In the rows, zero is written as 100.
Each row of numbers belongs to one of the things below and depends on some of the facts about them. Some rows are named. Which thing is each other row?

How the things are related:
φ ploflo <- sodrin
φ sasen <- sodrin
φ trunur <- sodrin, skaplel
φ traraplo <- detra
φ drobim <- dibak, drulasul
φ zadril <- dibak
φ truper <- dibak, tropok, stedrek
φ skolos <- zezo, skevul
φ falun <- zezo
φ kinek <- zezo
φ klonus <- flodri, pagra
φ brabor <- flodri, niklom, skostim
φ ploplo <- figruk, stusefi, plubril
φ medruk <- figruk
φ breflel <- fufluge
φ klatros <- fufluge, fiplos, skoflak
φ totrok <- daki
φ dresti <- daki
φ plodar <- stuga
φ trubek <- fiplos
φ vipak <- fiplos, fustin
φ zesa <- bronu, bivom
φ flasko <- bronu, zizam
φ babril <- nanok, zizam, flipil, zigro
φ tatil <- nanok
φ truka <- puzum
φ notron <- puzum, nazegrir
φ sosker <- puzum
φ muba <- zibrek
φ subagum <- zibrek, stagrovol, skoflak, grostam
φ pibrok <- stala, plubril
φ vestuk <- stala, mikar
φ foskur <- stala
φ mesigrar <- vusta, stedrek
φ loskil <- moskogel, liskun, doklum
φ grazin <- skaplel, klusus
φ flipom <- bivom
φ drabro <- bivom
φ skiza <- bivom, naklu
φ stero <- brodo
φ trutibe <- brodo, zodra, naruk, dretruk
φ guson <- naklu
φ skavus <- naklu, zodra
φ flemekla <- naklu, grevome
φ nugrame <- stagrovol, buze
φ tiskel <- loludim, bregru, gulin
φ grerikal <- gridi
φ brobir <- gridi
φ liriskos <- dredaplon, gulin
φ lamiskim <- dredaplon, stedrek
φ skurin <- dredaplon, kivek
φ tezer <- dredaplon
φ klutik <- skoflak, fluradrak
φ vekala <- ralon, trezo
φ siklagru <- trana, klafi, nazegrir
φ loskar <- tropok
φ tazu <- skevul, flipil
φ skibros <- skevul, bregru
φ mistagru <- skevul
φ skudror <- bekur, gulin
φ brevuk <- bekur
φ plesim <- bekur, klizekel
φ tofik <- kudrum, rupok
φ todri <- kudrum, zodra
φ mikol <- zodra, grostam
φ steskol <- pagra
φ stidre <- pagra, grevome
φ bafi <- pagra
φ pluplus <- fluradrak, plubril
φ trubro <- fluradrak
φ driplu <- fluradrak
φ gakek <- zizam
φ skanal <- rupok
φ stimuklo <- meflo, ranezan
φ riske <- klizekel, mikar, dretruk
φ bego <- klizekel
φ vopegrul <- klizekel
φ skekli <- bukegro
φ nostubral <- klusus, plubril
φ dafel <- trezo
φ stonan <- grevome
φ klova <- sima
φ klimos <- sima
φ fator <- zigro
φ kluskin <- biflapla, naruk
φ lodadras <- grodril, stedrek
φ skudeklum <- naruk
φ tratrem <- naruk
φ driripal <- niklom
φ vuplala <- niklom
φ dravek <- niklom
φ stidom <- grisker, ranezan
φ klovo <- grostam
φ lezu <- dretruk
φ plakle <- dretruk
φ baran <- ranezan
φ rostul <- zegron
φ sofle <- stedrek
φ kevur <- drulasul
φ skimo <- drulasul
φ setek <- trobuklor
φ tana <- kivek
φ driklel <- kivek
Σ a <- zesa, fator, sodrin, detra, klutik, breflel, truka, dibak, flodri, traraplo, flasko, vekala, figruk, ploplo, drobim, trubro, fufluge, daki, sofle, skavus, stidre, bronu, sasen, puzum, klovo, stala, guson, trubek, vusta, baran, moskogel, vipak, skibros, naklu, stagrovol, brevuk, tiskel, plodar, medruk, truper, brobir, ralon, subagum, vuplala, flipom, skudeklum, dredogam, skanal, plakle, kudrum, fustin, zodra, skolos, tofik, fluradrak, muba, klafi, driplu, ploflo, klizekel, mikol, liskun, klonus, mistagru, steskol, klusus, todri, gakek, brabor, flipil, nostubral, mikar, plubril, nazegrir, kevur, skimo, trezo, buze, liriskos, grodril, nugrame, kinek, gulin, loskil, doklum, pibrok, grostam, skostim, dretruk, vestuk, ranezan, stidom, siklagru, zegron, stimuklo, stedrek, drulasul, foskur, trobuklor
Σ c <- falun, rinilo, tezer, fiplos, rostul, nanok, flemekla, skekli, dresti, bivom, lezu, brodo, driripal, gridi, tazu, dredaplon, grazin, trana, pagra, grerikal, dravek, plesim, trutibe, bukegro, tana, sosker, grevome, skurin, zigro, biflapla, bregru, grisker, trunur, lodadras, dafel
Σ b <- zezo, stero, skudror, tratrem, stuga, stonan, kofledi, bafi, setek, zibrek, stusefi, bego, babril, driklel, skaplel, klatros, notron, kluskin, loludim, vopegrul, skoflak, pluplus, skiza, klimos, tropok, skevul, bekur, loskar, zizam, rupok, meflo, tatil, mesigrar, lamiskim, sima, naruk, drabro, niklom, klova, riske, zadril, totrok, kivek

Known rows:
bregru: 99 99 102 107 101 105 101 96 113 78 89 97 115 124 104 103 79 100 102 103 112 110 96 102 110 91 80 93 115 79 70 94 88 104 106 90 111 96 92 99 93 78 92 116 112 107 117 91 91 102 124 103 79 100 95
skibros: 93 109 100 90 108 101 105 119 82 94 97 99 93 111 98 106 78 101 93 99 100 101 120 88 104 98 101 93 101 74 104 118 93 92 106 106 104 104 97 118 88 110 95 105 101 95 87 98 82 81 90 90 104 92 94
nazegrir: 110 92 97 96 101 99 96 121 96 99 106 97 108 107 99 95 118 88 84 106 96 102 96 107 95 115 90 115 91 56 109 104 88 88 112 101 105 88 91 128 99 102 109 115 96 98 106 110 99 140 87 110 111 98 99
skanal: 100 98 102 94 110 96 103 112 86 101 100 100 97 100 99 98 93 99 95 97 99 93 112 93 104 106 107 100 97 103 112 105 94 106 106 106 100 103 94 121 98 105 98 93 92 93 96 102 99 103 89 100 112 101 100
rupok: 105 97 100 104 91 109 91 72 119 113 106 99 106 82 101 110 92 96 104 103 89 98 77 99 88 93 85 104 100 121 88 82 106 104 77 101 87 94 110 68 120 100 109 95 108 103 102 99 97 102 105 98 77 93 107
skavus: 98 89 108 96 116 94 96 111 81 105 104 102 99 100 107 97 82 102 97 98 98 92 121 90 111 102 121 94 97 117 113 95 89 118 105 106 93 102 101 114 94 102 100 83 95 94 100 104 107 106 85 101 122 101 104
detra: 103 94 96 95 107 96 99 105 88 96 99 96 103 106 91 100 109 93 90 96 102 98 99 98 99 108 93 104 98 90 110 104 87 95 113 102 102 103 94 119 105 109 103 102 96 97 107 109 97 113 92 97 106 97 97
trezo: 104 93 95 95 107 95 98 102 89 94 100 94 105 106 89 101 112 91 88 96 102 98 93 99 99 109 88 105 99 90 110 104 88 98 113 101 103 103 92 122 109 108 104 103 96 98 110 109 96 120 92 98 103 96 97
niklom: 105 108 83 112 92 107 84 78 113 110 109 106 105 85 101 116 128 97 94 90 92 103 74 104 89 87 86 108 97 105 105 87 117 89 71 98 94 96 106 45 123 112 109 104 114 116 105 108 105 106 115 93 61 96 97
dresti: 100 103 103 111 99 101 107 109 118 85 97 101 103 106 110 90 91 105 112 102 108 101 105 109 111 97 103 97 109 99 77 99 106 117 95 96 111 94 94 99 86 81 83 102 100 104 106 90 108 97 122 113 90 110 97
dretruk: 104 86 109 91 115 95 91 95 93 115 92 93 114 110 93 104 120 98 83 97 96 106 99 85 103 101 96 107 96 114 122 88 80 97 120 105 103 101 88 137 127 103 108 98 101 98 114 101 84 151 92 93 108 101 105
lamiskim: 92 113 91 110 77 114 100 84 114 124 96 111 97 85 99 118 70 104 116 104 88 99 85 104 89 93 98 98 98 122 84 100 114 78 84 106 85 102 114 43 90 82 113 99 103 104 70 91 109 67 100 102 92 90 106
stedrek: 101 92 84 98 100 95 96 84 85 110 87 104 110 113 71 106 99 89 92 88 100 100 80 107 94 113 80 106 100 115 116 102 84 69 127 98 98 110 85 118 107 88 108 114 97 103 105 113 107 120 89 100 119 88 99
dredaplon: 98 92 94 112 93 104 97 91 113 91 83 103 125 122 98 106 84 97 107 101 114 107 81 112 108 97 75 97 113 93 69 91 84 96 121 90 105 101 92 88 90 62 105 115 106 110 115 95 110 113 120 111 88 99 97
steskol: 97 102 90 103 109 92 94 120 79 101 106 105 99 102 103 102 116 101 88 87 104 94 116 100 109 100 114 98 94 92 122 107 96 103 102 104 100 106 97 90 90 114 102 94 97 105 100 111 113 103 94 98 107 103 93
grevome: 105 86 97 118 104 96 89 89 111 85 103 102 121 113 110 94 104 101 102 94 112 102 95 112 114 92 95 95 111 104 82 78 93 125 103 87 102 95 95 78 92 82 92 104 110 115 135 107 118 118 123 112 89 108 94
stala: 102 92 105 89 101 89 100 89 97 106 96 90 108 109 88 98 151 100 89 101 106 111 93 98 96 103 96 105 94 99 117 101 85 88 132 93 105 107 98 124 117 113 113 105 98 101 120 106 89 128 93 92 118 103 99
breflel: 97 99 105 88 103 99 103 121 79 93 97 109 90 99 103 94 100 96 98 101 106 99 107 98 101 109 105 100 101 83 122 106 112 103 106 96 100 104 105 122 101 110 100 99 94 90 88 102 106 96 91 97 107 102 101

Rows to name:
No name comes twice in this set of rows, the named rows included.
99 94 109 89 109 99 100 116 79 96 96 108 92 100 106 94 89 96 97 98 103 96 111 94 105 108 109 99 101 99 124 97 107 108 101 99 97 104 104 126 104 108 99 92 95 89 90 102 108 102 89 97 109 102 105 => klovo
96 100 91 104 109 92 94 117 78 102 108 105 98 101 105 101 109 103 91 89 103 94 122 98 110 100 121 96 94 98 118 106 96 109 103 106 97 105 100 89 86 112 102 91 97 104 99 112 116 99 91 99 112 104 94 => stidre
105 103 93 105 90 108 100 78 122 104 108 90 105 78 99 114 93 94 108 103 90 91 77 100 86 96 77 103 101 114 71 97 99 111 76 106 91 100 110 58 116 106 111 87 98 99 99 96 93 85 108 101 63 93 101 => meflo
105 100 100 96 100 100 101 130 93 100 106 101 96 100 105 93 108 96 91 106 96 98 112 103 99 112 105 109 90 64 108 112 97 93 103 105 104 92 95 122 88 102 103 106 92 96 91 104 102 119 87 108 116 102 100 => truka
98 101 101 92 99 90 108 107 91 101 101 94 95 101 94 93 130 105 98 101 106 102 108 100 98 104 111 98 94 95 112 113 97 95 118 98 104 108 102 112 97 112 104 97 93 98 101 103 98 99 90 96 121 105 98 => medruk
98 108 104 108 103 104 108 106 115 78 95 99 98 112 109 92 79 107 110 100 108 104 108 104 111 92 100 93 112 90 76 102 105 112 90 96 113 94 92 105 86 85 75 108 106 103 106 87 94 85 124 106 85 105 96 => falun
102 89 104 84 98 90 99 94 86 90 95 99 102 108 90 92 138 92 92 102 112 108 88 102 94 109 89 104 100 87 122 96 101 95 124 84 102 108 107 123 119 116 112 106 99 97 115 111 100 116 93 91 111 102 101 => fluradrak
101 100 87 101 109 93 92 111 80 101 103 104 102 105 95 104 134 96 82 83 104 100 102 101 104 102 100 105 96 88 129 105 97 94 102 102 105 105 90 102 107 118 102 104 101 107 107 114 107 116 98 93 97 101 91 => skostim
105 85 98 94 110 91 96 83 85 93 109 90 105 113 87 93 89 93 90 98 99 98 105 99 99 105 93 97 102 97 102 98 83 98 113 94 94 99 97 122 96 108 97 106 106 101 120 117 93 105 86 97 121 89 96 => bronu
98 111 90 114 89 107 90 91 111 113 113 109 97 80 113 113 106 106 105 97 92 98 95 104 95 85 108 98 94 110 96 92 116 101 67 103 87 96 114 29 99 107 108 92 108 113 91 102 112 81 107 99 77 99 100 => bafi

The same things again, as new rows of numbers:
Named rows:
skudeklum: 96 103 116 102 106 98 94 94 102 94 98 96 96 90 89 110 113 101 89 118 100 99 98 117 102 111 132 99 91 87 100 106 106 74 101 110 108 108 93 89 98
tratrem: 135 103 95 108 105 95 98 106 101 109 112 89 93 124 108 89 82 69 78 90 93 87 56 99 92 97 76 89 74 105 99 109 93 86 106 95 86 91 113 110 128
lamiskim: 130 98 96 107 100 99 95 106 98 110 110 89 95 132 108 80 81 73 83 98 92 88 58 99 91 94 75 92 64 112 97 105 89 86 108 99 93 72 108 104 126
stusefi: 113 101 81 89 97 101 111 132 95 93 81 109 74 126 107 76 77 71 100 82 107 99 94 76 104 98 16 103 100 92 83 85 83 118 128 100 59 100 115 119 106
skolos: 89 103 113 98 103 100 99 93 106 94 101 94 96 94 87 108 112 97 94 122 98 104 96 117 104 106 126 98 93 92 102 102 95 77 98 110 111 101 90 88 96
zibrek: 116 108 61 100 97 100 101 125 111 98 92 118 95 125 111 101 80 98 104 72 95 80 92 91 95 83 46 83 105 117 103 101 95 149 114 84 81 88 91 121 135
bego: 132 102 93 106 104 97 100 106 101 108 114 88 93 126 108 86 82 68 79 92 93 88 56 99 93 95 74 88 74 107 100 107 89 86 105 97 86 89 112 110 127
skostim: 76 103 125 110 95 103 110 100 116 92 58 114 106 98 100 81 120 100 171 91 122 84 108 93 108 115 104 106 151 99 99 97 79 89 86 86 89 107 77 107 90
truka: 87 103 114 100 104 100 97 91 102 94 101 92 96 95 88 108 113 101 89 121 101 101 96 116 103 106 129 97 90 90 100 101 101 77 102 112 111 104 89 92 97
puzum: 75 102 116 93 97 103 104 109 111 94 90 117 98 98 94 119 100 119 106 92 117 96 120 98 105 105 109 107 119 84 92 95 106 121 96 101 99 106 81 97 85
stimuklo: 93 103 102 98 100 107 111 79 104 90 124 84 95 99 92 128 95 107 83 145 119 87 106 101 104 106 132 81 99 73 111 103 94 85 79 112 116 112 90 83 96
bukegro: 103 90 79 97 93 98 99 97 80 109 103 106 123 85 120 90 92 122 126 69 94 115 134 74 96 88 81 114 122 120 103 95 117 133 94 84 100 108 124 109 85
steskol: 89 103 114 103 103 100 98 90 104 93 96 93 97 95 89 103 116 99 99 123 101 99 95 115 103 108 128 97 94 91 102 102 98 74 100 110 110 103 89 92 98
mistagru: 88 103 112 98 104 100 99 92 105 94 101 94 96 93 86 108 113 97 93 122 98 103 95 117 104 106 126 98 93 92 102 102 97 77 99 110 111 102 91 89 96
pluplus: 125 103 87 102 104 98 103 108 95 102 108 85 86 127 106 80 84 63 81 99 92 95 61 97 96 93 60 89 73 103 97 99 86 86 117 103 81 91 114 113 125
kevur: 90 102 114 102 103 101 95 91 102 94 99 94 96 95 88 105 114 103 93 125 101 100 98 116 102 107 129 98 88 91 101 102 100 77 102 111 112 99 89 89 97
grisker: 105 90 70 95 90 103 111 87 79 106 121 99 122 89 122 106 78 127 119 85 108 104 140 64 97 88 84 102 128 108 111 95 115 138 79 83 103 115 124 105 84
sodrin: 83 101 109 93 96 105 104 109 110 91 84 118 94 95 93 114 101 117 112 102 116 95 126 97 107 110 103 106 121 84 95 96 99 117 95 101 100 103 83 92 85

Name these rows:
No name comes twice in this set of rows, the named rows included.
141 103 100 103 101 95 98 128 110 109 93 121 92 116 114 102 69 89 89 53 108 78 85 84 95 108 62 99 105 95 91 111 106 120 99 81 71 102 112 111 119 => naruk
124 100 90 91 96 100 108 127 108 107 101 114 96 127 110 92 68 78 97 65 104 83 80 85 100 94 48 98 108 107 95 104 86 121 94 85 77 86 104 107 112 => bekur
109 90 79 101 100 96 94 80 66 106 117 78 118 86 114 81 103 105 106 99 83 123 111 88 94 87 96 105 89 118 107 95 116 89 106 98 106 112 134 107 94 => grazin
143 103 100 107 107 93 95 110 100 108 110 92 91 119 109 92 80 69 72 83 93 85 60 99 93 103 78 90 75 99 97 113 100 80 106 95 81 99 118 108 127 => riske
122 101 89 98 95 101 109 123 111 107 99 113 93 128 111 93 71 82 100 71 107 85 83 82 97 95 48 97 107 106 95 101 84 128 97 85 77 85 104 112 115 => zezo
85 106 99 100 103 101 96 92 102 88 98 94 95 94 88 111 116 105 93 128 97 100 103 118 103 101 123 90 91 93 105 100 103 86 107 113 111 105 86 93 104 => klutik
46 106 150 96 108 92 105 90 106 104 129 80 107 117 94 135 103 108 64 69 111 107 70 111 96 81 140 106 73 78 82 92 137 102 114 112 107 126 83 119 92 => siklagru
88 105 106 102 105 100 94 93 103 91 97 95 96 92 88 111 116 104 92 122 96 100 98 119 102 104 128 94 91 93 103 103 103 82 106 111 111 104 87 92 104 => klovo
75 103 111 102 96 105 114 105 142 103 83 124 80 87 85 132 110 111 125 103 107 128 121 103 97 108 94 117 129 97 98 95 64 146 87 87 106 94 95 96 83 => flipil
102 104 122 96 102 97 93 116 109 94 80 127 95 81 93 124 100 122 99 81 115 89 128 102 105 123 117 109 122 76 92 108 118 110 94 96 94 119 92 89 88 => dretruk
99 93 60 96 91 101 103 92 79 103 111 104 123 88 121 101 88 132 125 81 96 107 142 72 96 81 80 101 124 120 111 94 118 144 93 84 104 111 118 110 93 => fiplos
119 100 90 67 94 99 112 138 107 106 113 118 107 129 103 89 63 59 100 52 87 87 69 93 113 85 38 100 117 120 98 109 77 105 80 86 78 78 102 96 103 => loludim
80 100 111 63 94 103 106 124 108 92 97 124 110 95 84 110 94 96 111 84 96 97 111 110 122 100 96 109 132 101 99 105 91 95 77 101 102 94 80 75 73 => gulin

The same things again, as new rows of numbers:
Some rows with their names:
flodri: 78 128 110 102 82 96 96 100 95 83 106 73 110 95 120 77 145 117 100 117 102 76 78 81 159 119 65 82 98 103 119
liskun: 82 129 105 88 84 93 87 92 98 79 111 79 106 103 114 68 150 113 98 114 100 79 77 98 135 124 73 92 106 104 123
stala: 88 129 100 94 78 91 93 86 104 86 109 77 102 113 119 80 159 115 97 113 104 72 77 115 162 124 76 86 102 108 115
trobuklor: 82 129 106 92 83 95 88 91 97 79 111 79 107 103 117 68 150 113 96 117 99 79 77 100 135 124 74 92 106 104 123
naruk: 81 120 88 125 139 108 107 85 97 76 94 88 96 104 53 102 143 113 112 112 124 106 78 108 126 78 111 103 106 126 112
bekur: 92 123 75 127 124 113 102 82 99 70 97 96 107 101 47 99 144 113 110 115 113 110 76 115 150 82 115 95 104 127 117
grevome: 80 116 73 130 83 75 96 95 79 76 101 102 120 124 106 93 131 117 100 85 112 102 107 89 96 96 95 75 87 117 111
stagrovol: 77 126 125 108 84 89 90 89 93 86 112 91 101 115 125 75 151 115 97 118 108 79 76 104 130 130 72 104 106 103 115
stidre: 89 127 111 95 88 102 86 96 96 77 100 91 98 99 126 69 145 125 101 125 93 83 78 73 139 124 57 83 102 104 115
plakle: 87 129 103 84 99 98 78 95 102 77 101 84 86 113 127 71 160 124 97 120 98 86 77 98 132 125 70 86 109 112 119
stimuklo: 91 126 94 74 87 96 81 90 100 74 106 93 100 102 116 57 149 118 98 121 90 81 77 90 120 125 68 91 111 103 124
tazu: 104 123 59 118 73 91 73 72 88 58 105 127 120 129 99 75 133 120 98 97 88 114 106 100 66 106 97 79 94 117 109
klimos: 100 116 69 111 124 112 105 76 97 67 92 120 101 96 49 83 134 116 113 122 105 104 76 96 124 83 103 102 108 119 113
sosker: 94 112 44 84 83 72 87 85 84 64 101 119 113 123 94 67 133 113 98 84 96 98 106 99 63 98 101 81 101 115 121
brevuk: 93 131 99 87 89 103 74 94 101 73 105 89 98 108 122 67 158 123 95 123 91 89 75 102 144 127 74 83 108 112 124
notron: 97 116 54 87 130 108 103 77 99 63 92 113 98 92 40 71 133 112 114 118 103 102 77 95 104 79 106 105 114 117 118
steskol: 87 127 109 94 86 99 89 97 97 78 101 88 101 99 121 68 145 123 101 124 94 80 78 74 147 121 60 82 102 103 118
plodar: 90 127 101 84 82 96 81 90 99 75 107 91 100 104 117 61 151 119 97 122 93 82 76 92 130 126 68 91 108 104 122

Which thing is each row?
No name comes twice in this set of rows, the named rows included.
95 121 84 130 128 121 100 76 97 67 90 112 100 95 55 90 132 120 116 126 107 112 77 86 112 84 97 102 103 120 105 => drabro
77 130 104 84 83 92 91 93 99 80 113 70 109 101 112 68 151 108 96 113 103 76 77 101 134 120 78 93 106 103 125 => ranezan
98 127 94 83 82 95 86 83 105 80 103 95 94 112 121 69 159 123 98 120 92 76 77 103 152 126 70 86 106 109 114 => foskur
96 114 55 104 96 73 84 89 85 69 96 118 100 136 111 85 144 124 97 87 103 107 107 104 84 102 98 75 97 124 114 => lezu
103 111 80 126 125 107 105 67 93 73 91 146 94 106 54 84 133 120 113 128 106 103 75 101 114 92 98 115 111 116 104 => klatros
97 118 66 119 112 106 117 69 101 76 95 110 107 101 43 95 137 111 113 115 112 91 77 110 154 81 109 99 101 118 110 => skaplel
107 126 74 125 118 128 89 61 103 58 95 122 105 98 47 81 132 121 115 131 94 117 77 91 103 88 99 103 106 119 103 => babril
86 129 103 90 84 96 82 92 99 77 109 87 102 105 118 66 150 117 97 121 97 81 77 96 137 125 70 91 107 104 122 => dredogam
101 125 74 126 117 123 95 64 102 62 96 114 107 98 45 85 132 117 115 127 99 113 76 96 111 85 103 103 105 118 105 => tatil
106 120 69 118 130 120 92 78 99 63 92 122 101 102 49 86 142 122 111 125 99 115 75 103 139 88 108 94 109 127 118 => skudror
89 115 54 103 80 70 94 87 82 69 105 111 119 124 97 78 134 111 98 84 103 98 107 104 80 97 102 80 95 116 119 => grisker

